Here is a tiny trained network, its code and every weight. The questions are about switching its units off for an input and a target symbol, where a switched-off unit gives its printed mean instead of its output.

import numpy as np


def w(rows, s, z=0):
    codes = np.array(rows[::2]) - 128.0
    scale = np.full(codes.shape[1], s)
    scale[-1] = z or s
    return codes * scale


def f(y):
    return y / 2 * (1 + np.tanh(0.7978845608 * (y + 0.044715 * y**3)))


def softmax(a):
    e = np.exp(a - a.max(-1, keepdims=True))
    return e / e.sum(-1, keepdims=True)


def log_softmax(a):
    a = a - a.max(-1, keepdims=True)
    return a - np.log(np.exp(a).sum(-1, keepdims=True))


def net(x, mask):
    ids = ['μξπτψω'.index(c) for c in x.split()]
    T = len(ids)
    res = E[ids] + P[:T]
    u = 0
    for l in range(2):
        q, k, v = (res @ M[l].T for M in (Q, K, V))
        z = softmax(np.where(np.tri(T) > 0, q @ k.T / 4**0.5, -1e9)) @ v
        res = res + np.where(mask[u], z, O[l][:, -1]) @ O[l][:, :-1]
        u += 1
        y = f(res @ A[l][:, :-1].T + A[l][:, -1])
        res = res + np.where(mask[u : u + 16], y, B[l][:, -1]) @ B[l][:, :-1]
        u += 16
    return log_softmax(res[-1] @ U[:, :-1].T + U[:, -1])


Q, K, V, O, A, B = {}, {}, {}, {}, {}, {}
E = w([
[135,160,233],'μ',
[144,139,250],'ξ',
[135,98,56],'π',
[124,158,102],'τ',
[156,88,71],'ψ',
[72,180,129],'ω',
],0.011)
P = w([
[254,168,100],'0',
[54,187,139],'1',
[181,206,175],'2',
[43,111,121],'3',
[162,39,169],'4',
[80,144,102],'5',
[168,17,166],'6',
[110,159,90],'7',
[211,47,163],'8',
[120,180,81],'9',
[241,78,163],'10',
[151,199,88],'11',
[228,53,180],'12',
],0.0079)
Q[0] = w([
[132,117,136],'L0H0',
[2,17,144],'L0H0',
[93,82,141],'L0H0',
[87,52,159],'L0H0',
],0.0085)
K[0] = w([
[117,131,126],'L0H0',
[8,107,154],'L0H0',
[81,124,132],'L0H0',
[61,137,111],'L0H0',
],0.011)
V[0] = w([
[157,156,129],'L0H0',
[92,40,143],'L0H0',
[254,5,161],'L0H0',
[50,36,128],'L0H0',
],0.0075)
O[0] = w([
[138,94,109,170],'L0H0',
[91,173,161,54],'L0H0',
[2,45,169,157],'L0H0',
[110,207,180,5],'L0H0',
],0.0098,0.0025)
A[0] = w([
[106,248,214,66],'L0N0',
[39,122,76,62],'L0N1',
[130,44,173,145],'L0N2',
[161,98,147,123],'L0N3',
[169,167,132,115],'L0N4',
[95,145,153,81],'L0N5',
[184,191,128,133],'L0N6',
[172,141,87,42],'L0N7',
[29,189,120,81],'L0N8',
[132,141,126,96],'L0N9',
[67,73,127,138],'L0N10',
[186,154,143,128],'L0N11',
[109,123,216,62],'L0N12',
[194,173,100,109],'L0N13',
[98,84,197,48],'L0N14',
[47,169,7,1],'L0N15',
],0.011,0.0038)
B[0] = w([
[231,196,44,170],'L0N0',
[175,67,37,119],'L0N1',
[94,145,205,252],'L0N2',
[120,101,172,178],'L0N3',
[113,72,142,128],'L0N4',
[185,151,121,110],'L0N5',
[97,53,172,138],'L0N6',
[201,131,149,112],'L0N7',
[193,141,193,125],'L0N8',
[143,102,124,110],'L0N9',
[86,195,86,147],'L0N10',
[113,58,152,156],'L0N11',
[219,171,184,185],'L0N12',
[174,77,197,132],'L0N13',
[182,195,150,165],'L0N14',
[251,75,56,152],'L0N15',
],0.021,0.0038)
Q[1] = w([
[136,171,254],'L1H0',
[138,160,169],'L1H0',
[96,54,132],'L1H0',
[114,68,42],'L1H0',
],0.0087)
K[1] = w([
[158,168,41],'L1H0',
[129,169,90],'L1H0',
[152,2,180],'L1H0',
[113,62,197],'L1H0',
],0.008)
V[1] = w([
[163,136,103],'L1H0',
[127,198,180],'L1H0',
[3,150,221],'L1H0',
[177,176,129],'L1H0',
],0.0033)
O[1] = w([
[146,74,102,161],'L1H0',
[131,101,212,145],'L1H0',
[107,253,238,6],'L1H0',
[151,29,150,188],'L1H0',
],0.0044,0.0025)
A[1] = w([
[89,96,7,130],'L1N0',
[100,173,30,2],'L1N1',
[186,117,78,196],'L1N2',
[79,222,118,85],'L1N3',
[47,149,214,188],'L1N4',
[96,124,108,240],'L1N5',
[35,52,109,17],'L1N6',
[166,112,132,42],'L1N7',
[124,124,123,133],'L1N8',
[70,76,211,133],'L1N9',
[109,134,69,141],'L1N10',
[198,92,74,72],'L1N11',
[190,137,183,53],'L1N12',
[108,56,76,123],'L1N13',
[31,117,161,44],'L1N14',
[76,167,131,99],'L1N15',
],0.011,0.0041)
B[1] = w([
[118,221,201,176],'L1N0',
[31,85,60,143],'L1N1',
[175,94,165,186],'L1N2',
[14,97,83,144],'L1N3',
[88,66,242,246],'L1N4',
[156,154,169,144],'L1N5',
[6,82,35,156],'L1N6',
[98,145,106,142],'L1N7',
[137,126,130,126],'L1N8',
[219,176,77,241],'L1N9',
[130,186,69,143],'L1N10',
[159,39,84,180],'L1N11',
[69,139,31,230],'L1N12',
[145,188,113,167],'L1N13',
[225,183,121,161],'L1N14',
[39,139,113,134],'L1N15',
],0.02,0.011)
U = w([
[105,130,157,86],'μ',
[61,121,92,94],'ξ',
[154,207,38,13],'π',
[168,179,155,254],'τ',
[119,253,78,144],'ψ',
[164,105,107,161],'ω',
],0.0067,0.0035)

Each question gives the input, a string of symbols that net reads in full, and the target symbol t.
The units are the heads (4 rows each of Q, K, V and O) and the neurons (one row each of A and B). Each row of codes is followed by its name. A weight is (code - 128) times the scale printed after its matrix; where a second scale follows, it is the last column's (O, A, B and U).
mask holds one flag per unit, layer by layer, with each layer's heads first. A switched-off unit (its flag False) gives its mean, the last column of its rows in O or B, instead of its output. The means were averaged over made-up inputs and are rounded, as every weight is.
A unit's drop is (log p(t) with every unit on - log p(t) with that unit switched off) / (log p(t) with every unit on - log p(t) with every unit switched off).
The circuit of an input: a set's keep is (log p(t) with only the set's units on - log p(t) with every unit switched off) / (log p(t) with every unit on - log p(t) with every unit switched off). Starting from the 12 units with the biggest drops (on a tie, the unit counted first), units are removed one at a time, each time the one whose removal leaves the highest keep (on an exact tie, the one counted first), for as long as the keep stays at least 0.8.
circuit, biggest first: the units of the circuit, biggest drop first
most important unit: the unit with the biggest drop
k most important neurons: the k neurons with the biggest drops, biggest first
k most important neurons of layer l: the k neurons of layer l with the biggest drops, biggest first
input μ π π ψ τ ω τ μ ω π, target ω: circuit, biggest first => L1N11; L0N15
input τ μ π ξ μ ξ ω, target μ: circuit, biggest first => L1N4; L0N15; L0N0
input μ π π μ, target π: circuit, biggest first => L1N4; L0N0; L0H0
input τ μ π π, target π: 4 most important neurons => L1N11; L1N4; L0N15; L1N10
input ψ μ ψ, target ξ: circuit, biggest first => L0H0; L0N12; L1N6; L0N14
input ω π ω, target π: most important unit => L0N6
input π ψ π ξ, target ψ: circuit, biggest first => L0H0; L0N0; L1N4
input π τ ξ μ τ τ, target τ: 3 most important neurons of layer 0 => L0N15; L0N12; L0N0
input ψ μ τ ω τ ω ξ π ψ, target π: 3 most important neurons of layer 1 => L1N9; L1N4; L1N6
input ω ψ ξ, target π: 2 most important neurons of layer 1 => L1N4; L1N12
input μ ω μ μ, target ω: 2 most important neurons of layer 0 => L0N0; L0N2
input ψ μ π, target ξ: 3 most important neurons => L1N9; L0N15; L1N3
input ξ μ ω π τ π ξ, target ψ: circuit, biggest first => L1N12; L0N14
input π ω μ τ, target ω: 3 most important neurons of layer 1 => L1N11; L1N12; L1N2
input ω ω τ, target π: 2 most important neurons => L1N9; L0N6
input ξ π μ ω τ π μ π ω ξ, target ω: circuit, biggest first => L1H0; L0N2; L0N0; L1N0
input π ω μ ψ, target ω: most important neuron of layer 0 => L0N13
input ξ ψ μ ψ μ μ ξ, target ξ: 2 most important neurons of layer 1 => L1N12; L1N4
input ξ μ ω, target μ: 3 most important neurons of layer 1 => L1N4; L1N12; L1N3
input ψ μ μ μ ψ, target τ: 2 most important neurons of layer 0 => L0N2; L0N15
input ψ ξ ω, target ξ: 2 most important neurons => L1N9; L0N15
input ω τ ω, target π: 3 most important neurons of layer 0 => L0N6; L0N2; L0N13
